What each symbol does to the items:
Nub: ψ>Vid, κ>Por, δ>Lep, ξ>Kuf, σ>Naz, λ>Bik
Gok: ψ>Lep, κ>Lol, δ>Zaz, ξ>Kuz, σ>Gup, λ>Kif
Vir: ψ>Dip, κ>Vil, δ>Lak, ξ>Fab, σ>Fud, λ>Kez
Kif: ψ>Kuf, κ>Lak, δ>Kuz, ξ>Gup, σ>Rig, λ>Dun
Gat: ψ>Nup, κ>Suf, δ>Kek, ξ>Vil, σ>Beg, λ>Sog
Ved: ψ>Mev, κ>Dig, δ>Beg, ξ>Tol, σ>Por, λ>Fen
Dig: ψ>Ral, κ>Let, δ>Gat, ξ>Sog, σ>Ved, λ>Dul
Zaz: ψ>Dun, κ>Naz, δ>Gev, ξ>Lir, σ>Vik, λ>Kuz
Zos: ψ>Kar, κ>Veb, δ>Dig, ξ>Dul, σ>Nup, λ>Mip
Dul: ψ>Doz, κ>Zin, δ>Sog, ξ>Ved, σ>Fen, λ>Nup
Lol: ψ>Kez, κ>Gop, δ>Naz, ξ>Lok, σ>Gok, λ>Lak
Vod: ψ>Lag, κ>Zod, δ>Bak, ξ>Let, σ>Zin, λ>Veb
Kez: ψ>Gop, κ>Beg, δ>Fab, ξ>Fud, σ>Lep, λ>Fam
Fen: ψ>Fus, κ>Dul, δ>Tol, ξ>Por, σ>Dip, λ>Ger
Pon: ψ>Gev, κ>Gup, δ>Rog, ξ>Lut, σ>Vep, λ>Zod
Duk: ψ>Tol, κ>Giz, δ>Bik, ξ>Lol, σ>Lak, λ>Vid
Kuz: ψ>Sed, κ>Lok, δ>Lir, ξ>Vik, σ>Raf, λ>Gup
Veb: ψ>Rog, κ>Zor, δ>Let, ξ>Zin, σ>Zos, λ>Vud
Lir: ψ>Rig, κ>Pof, δ>Dus, ξ>Zum, σ>Lag, λ>Vik
Rut: ψ>Mip, κ>Bak, δ>Fus, ξ>Gat, σ>Sog, λ>Dig
Kuf: ψ>Lak, κ>Fam, δ>Sed, ξ>Liv, σ>Pof, λ>Naz
Rig: ψ>Pof, κ>Kif, δ>Raf, ξ>Pon, σ>Zod, λ>Rab
Zum: ψ>Pon, κ>Gev, δ>Veb, ξ>Vud, σ>Vos, λ>Lag
Gop: ψ>Beg, κ>Ger, δ>Nub, ξ>Bik, σ>Lol, λ>Duk
Raf: ψ>Rol, κ>Kuz, δ>Lag, ξ>Rog, σ>Lut, λ>Pon
Zor: ψ>Vik, κ>Rab, δ>Vep, ξ>Vod, σ>Veb, λ>Dus
Beg: ψ>Ger, κ>Gat, δ>Vid, ξ>Vir, σ>Kez, λ>Tol
Gup: ψ>Liv, κ>Gok, δ>Vik, ξ>Raf, σ>Pon, λ>Rig
Lut: ψ>Dus, κ>Raf, δ>Tuf, ξ>Kar, σ>Bak, λ>Vep
Vos: ψ>Vep, κ>Zum, δ>Zos, ξ>Mip, σ>Ral, λ>Tuf
Vep: ψ>Zum, κ>Pon, δ>Kar, ξ>Bak, σ>Let, λ>Vod
Vid: ψ>Por, κ>Kek, δ>Lol, ξ>Lak, σ>Fab, λ>Vir
Fam: ψ>Duk, κ>Tol, δ>Fud, ξ>Lep, σ>Kuf, λ>Nub
Rab: ψ>Zaz, κ>Dun, δ>Pon, ξ>Zod, σ>Zor, λ>Rol
Zin: ψ>Tuf, κ>Vod, δ>Rut, ξ>Dig, σ>Dul, λ>Zos
Mip: ψ>Bak, κ>Vud, δ>Dul, ξ>Nup, σ>Tam, λ>Ral
Ral: ψ>Let, κ>Vos, δ>Nup, ξ>Tam, σ>Mev, λ>Doz
Dip: ψ>Vil, κ>Fen, δ>Fam, ξ>Nub, σ>Bik, λ>Gop
Naz: ψ>Fab, κ>Nub, δ>Liv, ξ>Pof, σ>Zaz, λ>Lok
Liv: ψ>Gok, κ>Lep, δ>Rab, ξ>Rol, σ>Gev, λ>Pof
Tol: ψ>Giz, κ>Sog, δ>Vir, ξ>Kez, σ>Fam, λ>Por
Tuf: ψ>Vod, κ>Lag, δ>Mip, ξ>Ral, σ>Doz, λ>Kar
Mev: ψ>Dig, κ>Ral, δ>Ger, ξ>Giz, σ>Kek, λ>Fus
Ger: ψ>Gat, κ>Nup, δ>Por, ξ>Dip, σ>Gop, λ>Giz
Sed: ψ>Lok, κ>Fud, δ>Rig, ξ>Rab, σ>Rol, λ>Liv
Gev: ψ>Gup, κ>Liv, δ>Zor, ξ>Dus, σ>Zum, λ>Lir
Tam: ψ>Rut, κ>Mip, δ>Fen, ξ>Ger, σ>Giz, λ>Mev
Zod: ψ>Lir, κ>Rig, δ>Lut, ξ>Vep, σ>Vod, λ>Zor
Fab: ψ>Nub, κ>Vid, δ>Gok, ξ>Kif, σ>Dun, λ>Fud
Dus: ψ>Raf, κ>Rol, δ>Vod, ξ>Veb, σ>Vud, λ>Zum
Kek: ψ>Ved, κ>Mev, δ>Gop, ξ>Duk, σ>Vid, λ>Vil
Fud: ψ>Bik, κ>Vir, δ>Kif, ξ>Dun, σ>Sed, λ>Lep
Vil: ψ>Fen, κ>Fus, δ>Duk, ξ>Vid, σ>Vir, λ>Beg
Suf: ψ>Zos, κ>Kar, δ>Mev, ξ>Fus, σ>Gat, λ>Rut
Lok: ψ>Fud, κ>Bik, δ>Pof, ξ>Zaz, σ>Kuz, λ>Gok
Bik: ψ>Vir, κ>Dip, δ>Kuf, ξ>Naz, σ>Lok, λ>Lol
Por: ψ>Kek, κ>Ved, δ>Kez, ξ>Fam, σ>Nub, λ>Dip
Bak: ψ>Vud, κ>Lut, δ>Doz, ξ>Suf, σ>Rut, λ>Let
Lag: ψ>Zod, κ>Lir, δ>Vud, ξ>Vos, σ>Tuf, λ>Rog
Kar: ψ>Veb, κ>Rog, δ>Ral, ξ>Doz, σ>Suf, λ>Bak
Giz: ψ>Sog, κ>Tam, δ>Dip, ξ>Gop, σ>Duk, λ>Kek
Nup: ψ>Suf, κ>Zos, δ>Ved, ξ>Fen, σ>Ger, λ>Tam
Sog: ψ>Tam, κ>Rut, δ>Vil, ξ>Beg, σ>Tol, λ>Ved
Rog: ψ>Zor, κ>Vik, δ>Vos, ξ>Tuf, σ>Kar, λ>Lut
Dun: ψ>Naz, κ>Fab, δ>Gup, ξ>Rig, σ>Rab, λ>Sed
Fus: ψ>Dul, κ>Doz, δ>Giz, ξ>Kek, σ>Vil, λ>Gat
Rol: ψ>Kuz, κ>Sed, δ>Zod, ξ>Zor, σ>Dus, λ>Gev
Pof: ψ>Kif, κ>Kuf, δ>Rol, ξ>Gev, σ>Lir, λ>Zaz
Lep: ψ>Lol, κ>Kez, δ>Dun, ξ>Sed, σ>Liv, λ>Kuf
Lak: ψ>Fam, κ>Duk, δ>Lok, ξ>Gok, σ>Kif, λ>Fab
Let: ψ>Vos, κ>Vep, δ>Suf, ξ>Rut, σ>Dig, λ>Zin
Doz: ψ>Zin, κ>Tuf, δ>Tam, ξ>Mev, σ>Fus, λ>Suf
Vik: ψ>Rab, κ>Zaz, δ>Zum, ξ>Lag, σ>Rog, λ>Raf
Vud: ψ>Lut, κ>Dus, δ>Zin, ξ>Zos, σ>Mip, λ>Vos

The rows follow the links: the fewer symbols apart two items are, the more alike their rows tend to be.

Each row is also shifted at random along 4 hidden directions that mean nothing.

Rows with their items:
[ 67 -32   5  -6 -38  22 -17  20  -2  -7   2  26 -63  36 -46 -13  37 -32 -24  -5  13   4  -7   8 -16  20   2   0 -23  60 -33  10  11 -42 -34 -27 -20   1  18 -20  26]
item: Rig
[105 -14  47 -36   4  -2  35 -39   4 -11  24 -39 -13  12  20  -7  -8  21 -16 -41  38   4 -19  19 -32  18  11 -17   8  10 -56  16  21  58 -37  27 -62  -9 -32  28  29]
item: Giz
[ 24 -14   7 -16 -26  -5   2  30 -12 -13 -28  -8   9  -4 -16 -13  41  -5 -28   2  34 -17 -33  14 -11 -24 -23  -9  37  -3 -38 -47  18   3 -50  52 -24  -6  35 -75  51]
item: Pon
[ 24  34 -43  22 -10  15 -24 -16 -10 -30  -6  24  -8  20  48  12  11 -45 -21  23 -15 -18  29 -66   0  12  -3  24  22   2   0  48 -17 -18  -7 -25 -51  33   3  -1  10]
item: Zos
[-42  -6 -20 -30 -17  26 -16 -13  -8   9  11 -48  18  -6 -64  57  43  16 -12 -41  23  -8 -42  27  -7 -17  -9  -4 -33 -19   0 -58  15   8  10  76  -9 -19   6  -5  17]
item: Liv
[ 14 -12  18   0 -15  34  -6  47 -47 -38 -22  20  -8  13 -40   4  24 -13   7 -14   4 -12  -6 -13  -5  13 -35   6 -12  14 -41   6 -23 -13 -46 -22 -53   7  21 -84  32]
item: Gev
[ 38  -9   0  24 -25 -29 -24  31 -19   5 -54  34  17   5 -19 -49  11 -49   4   5   7  38  35   5  23  13  35  -9  40   8 -32 -32  -9 -29  -3 -36  53   3  13 -34 -18]
item: Raf
[ 12   4  21 -36 -26 -11  -3  12  11 -41  11 -13  20  -3 -11 -22  -4  23  18 -19  36   7   7 -19 -28 -22   7  -2 -56 -32 -29 -30   9  35 -39   7 -36 -10  -1 -10 -24]
item: Nub
[-12  -2  17 -25 -16 -14  12   5 -12 -19  34  -2 -19   7  13 -25 -37  26   0  -4   6   8 -32  18  -2 -37  12  20 -58 -13 -29   0  10   3  20  -3 -37 -11 -16  -9 -63]
item: Vir
[-41 -11 -10   0  22 -10  31 -30 -11  31 -36   1  16   2  18  18  29 -10 -50  25  12  13 -36  41   9  -4  -8  -2  42  42  -2 -22  30  12  41  82  16  -5 -30  17  10]
item: Tuf
[-60  23  -8   2  29  32  16   9 -25  14  24   9   7  -3 -32  21   9 -25  20  10 -31 -49  -2 -29  27   7 -54  -9  44 -12  52   1  -9   7   1  -3 -12 -13   4  10  40]
item: Lut
[ 20 -22  30  -6  -9  26 -10  16 -29 -19  23 -40 -22 -10 -26   9 -28   3  29 -55   2 -11 -33  22  16   8   4 -16 -18 -16 -23   0 -18   1 -27 -10 -28   1  19 -49  46]
item: Lok
[194 -18  20  18  -1  12   6   7 -51   9 -23   5 -14  14 -19   4   3 -30 -16 -25  -7   1   7  15  25  60  -9 -27 109  44 -21   6 -14  -5 -25 -23  -9  29  15 -33  96]
item: Vod
[-117   17   -6  -13    3    2   23  -14   14   -7    8   28  -33   41   54  -28   26  -51  -50   47   18   -4  -13  -22  -36  -10   -9   26   -4   27  -34   32   48  -10   16   18  -62  -30  -20   43  -39]
item: Zin
[ 59  42 -25  -4  19  -5  25   4 -35 -24  -2  23  36 -31  11  45  -3  56  -2  20 -24 -28 -28 -21  12 -27 -68  22  41  -3  56   3 -31  13  36  39 -47  20  -9 -10  14]
item: Doz
[ 22  22  -4   0  21 -28  28  16 -19 -14 -14  37  32  -6  28   0  -1  11  -2  28   0  -7  14 -19   1  -5 -37  18  31   4  15  15 -15  25  14  -3 -22  -1 -18  11 -26]
item: Suf
[-44  -4  15  16  31 -21  15 -27  36  17  -1  -1  -8  -7  73 -37 -24   4 -10  31   1   4   0 -12 -24 -12  30  -9  12  -2 -11  31  25  -4 -11 -21   4  -2  -3  14  -1]
item: Mev
[-23 -20  14   9  -2  19 -15  15  14  14  27 -17 -18 -17 -24 -13 -34  14  47 -15 -31  -6   6  10  15  -4  14 -17 -31  -4  32  14 -10 -23   2 -45  44  -1  16 -13   2]
item: Kuf
[ 36  -5  28 -31   7  18  14   9   9   7  32   8 -38  25 -16 -35  36 -56 -19   1   3 -34 -13  -6 -16  19 -22 -15  55  21 -17  18  30 -10 -44  -7 -41 -15   8 -12  60]
item: Rog
[ 18  -5  -9 -10 -11 -27   1   5   8  29  -9   4 -14 -13 -15 -31  41  -6 -46  18  20 -16 -39  23 -14 -29  -8 -20  58  18  -2 -54  31 -21  -9  53  21 -24  20 -23  38]
item: Zor
[-73  -9  29 -42 -10 -22  25  13  14   3 -15  18 -11  10  -6 -68  52 -58 -37  31  30  -1 -17  24 -27 -18  -1 -10  24   7 -55 -40  59  -3 -39  43 -11 -53  12  -3 -13]
item: Zod
[ -26   15   22  -32  -23  -37   -6   21    5  -13   10   16   -4   16    9  -59  -22  -17   18   -2   12   41   26    3  -10  -22   53    5  -51  -18  -39  -16   17   15    6  -40    6  -33  -31   42 -110]
item: Fam
[-70  22  13  48  20  -2 -24   2  32 -29 -49  36  39   9  83 -32 -26 -42  33  38  16  31 137 -89 -14  36  32   5   4 -47 -19  67 -38   0 -56 -83  21  29  14   4 -15]
item: Nup
[ 28  -2  -8   8 -24   8   3  45 -39   6  -1  27 -11   2 -58  17   7   2  -4   2 -31  -3 -19  15  34   4 -35  14   0  30  30 -10 -24 -33  28  -7   5  14  21 -44 -10]
item: Rol

Where do the symbols, taken in turn from left to right, take each start?
Answers are names.
[-41  15   5 -12  20  15  30  13 -19  37  10  21   4   0 -24   4   7 -25   6   7 -32 -27 -14  -1  30  16 -36  -6  64   6  36   0  -2  16  35   2   3 -26 -18  33  16]
κ λ λ: Zor
[ 72  29 -33   0   6   4   3  -5 -33 -22  11  23 -19  16  29   3   4   5 -35  26  -7 -27 -22 -24  -7   0 -32  20  28  22  -4  31   2 -11  -1   4 -60   9 -10  -8   9]
λ σ δ: Ger
[  5  -1   9 -45 -21  -6  13  12 -26 -26  32 -17   6 -13  -8  -9 -26  53  -7 -14  17 -11 -51  21 -11 -51  -8  23 -54 -16 -15 -16   2  25  10  37 -54 -11  -8 -16 -36]
ψ σ: Lol
[ 47   2 -10  -1 -17 -12 -31  14  39 -26   1  -7  26 -14 -16  -3   1  20  28 -16  19  15  47 -29  -1  -7  19  -7 -44 -29  10 -20 -13   0 -33 -32  32  10  22 -17 -13]
δ δ: Liv
[ 23   0  16  -1  16 -25  35  -1 -32  43 -26  26   8   8 -12   0   3 -29 -17  15 -18  14  -3  58  42  26  -4 -13  83  54  10 -30  15  24  63   4  44 -16 -35  44  -7]
ξ σ: Dul
[ 22 -17  24  -9  24 -15  42  -2 -24  31 -39  21  -3   6   4   6  14 -20 -26   8  10  17 -18  49  19  28   1  -7  73  46 -23 -23  18  20  24  36  15 -16 -35  21   7]
δ λ ψ: Kar
[-57  14 -27  22   0  11  -6 -24   1   3 -17   3 -17  26  46   0  22 -44 -40  31  10  -3   2 -28 -15   2   9  19   8  11 -19  27  23 -15   7  21 -23   6   1  15   4]
λ ψ ξ: Ral
[ 19  36 -21   3  10  -6  16  16 -22 -18   7  42   7   9  32  -2   4  -7  -7  30  -6 -18  17 -43   7   0 -32  29  26  -9  12  28 -19   0  17 -10 -50   3 -13  20 -21]
ξ δ: Fen
[-54  38 -16  15  32 -23  28  17  -2 -13 -30  52  69 -15  28   6  -8  17  27  44 -13   8  63 -38  19  -4 -27   7   9 -26  42  11 -30  31  28 -21  20   3 -14  33 -57]
ψ ξ δ κ: Dig
[-21   8 -12  13  -9   7 -15  42 -48 -19 -42  17  36 -12 -26   3  13  -2  20   3   8  -1  10  -8  27  -4 -27  13  18 -11  -2 -27 -37 -17  -7   3 -11   8  31 -71   4]
σ σ δ: Ral
[-66  22 -13 -29 -10 -10  -1   7  19 -16  15 -14  58 -35 -25  34  10  62  27   1  14  -6   0 -14 -17 -44 -34   6 -64 -55  43 -44 -17  27   4  30  -4 -27   7   8 -35]
κ λ: Gop
[ -3 -19  11 -33 -20  24  13  -4 -34   9   7 -70  12 -15 -57  30  17  32  -5 -55  21 -14 -80  58   5 -20 -15  -7 -11 -15 -15 -57  14  25   5  80 -27 -22   4 -31  39]
ξ κ ξ: Gup
[ 34 -10 -30   5 -30   4 -39   9  22  16   8   4 -31  28 -50   8  43 -19 -24   3  -7  21  -1  10  -6   7  13   3 -27  39  10 -22   0 -37  24   3  50   5  17  28  -8]
ξ δ λ: Lag
